Each row is followed by roughly how far along a hidden order it lies, from 0 to 30. A new part has a new order.
[ 39   4 -25 -70  54  37  37 -34 -21  12 -38  26  30 -32 -43 -11   3 -22
 -12   7 -71 -16   3 -58 -17  25  26 -23  18 -40  -1] -> 17
[ -9  -1  17 -88  15  54 -18  27  27 -18 -29  51 -18 -13  13  -6  29  32
  26   1 -26 -26   5 -14  61 -15   9 -23  -3 -43 -28] -> 16
[-40   2 -13 -67  19  51 -11 -72  -3 -19 -41  14  35  26 -15   1  -5 -32
   1 -10  16 -30 -41  36  -4  26  29  23  -2 -18 -36] -> 25
[ 43  24  -5 -38  51  46  11  38   8  -5 -22  80 -28 -45 -23 -15  11  -3
   6   4 -51  -5  30 -51  16 -28  13 -22  25 -39  11] -> 7
[-25  -2  26  84 -13 -60  13  24   4   3  26 -23  19  13  11  -4 -17 -18
 -22 -17  60  16 -19  42 -39 -29 -32  11  11  26  22] -> 0
[-46 -19  26 -70  28  72  36 -57 -27 -29 -17  26  53  33 -30  21   3 -18
   8 -50  -8 -53 -24  47  17   7  35  31  14  -1 -14] -> 20
[ 29   2 -33 -74  39  70  17 -43 -30  12 -40  52  -1 -13 -46  20  -2 -33
  -8  -3 -49 -13   7 -31   2  13  29  21  17 -28  -7] -> 10
[-29  33   0  31  20  -1  37 -37 -35 -25 -18   3  63  15  -5 -32   6 -31
 -25 -24  14  -6 -44   2 -34  -7  22   6  22  14   2] -> 23
[-36   6   1 -15  45 -28  26 -20 -16  -4 -40 -48  61   0  -1 -40  12 -15
 -23  -6   4   6 -31 -58 -29  17  23 -43   9 -33 -17] -> 30
[ -2  -9  34 -81  24  90  18 -16 -22 -28 -28  56   7  -3  -1   0  27  11
  15 -44  -5 -45   8 -23  55 -34  33  -3  25 -38   0] -> 16
[-71  24  12 -34   1  25 -29 -21  -8 -33 -39  14  17  26  27  -2  15 -15
   7 -23  65   3 -32  32  13 -30  19  -1  11 -15 -36] -> 24
[-28 -48  56  25  17 -34  38 -27 -37  21  13 -54  48  23   7  39   2  -7
 -10 -76  28  -9   7  16  -7 -16  -5   8  15   4  12] -> 1
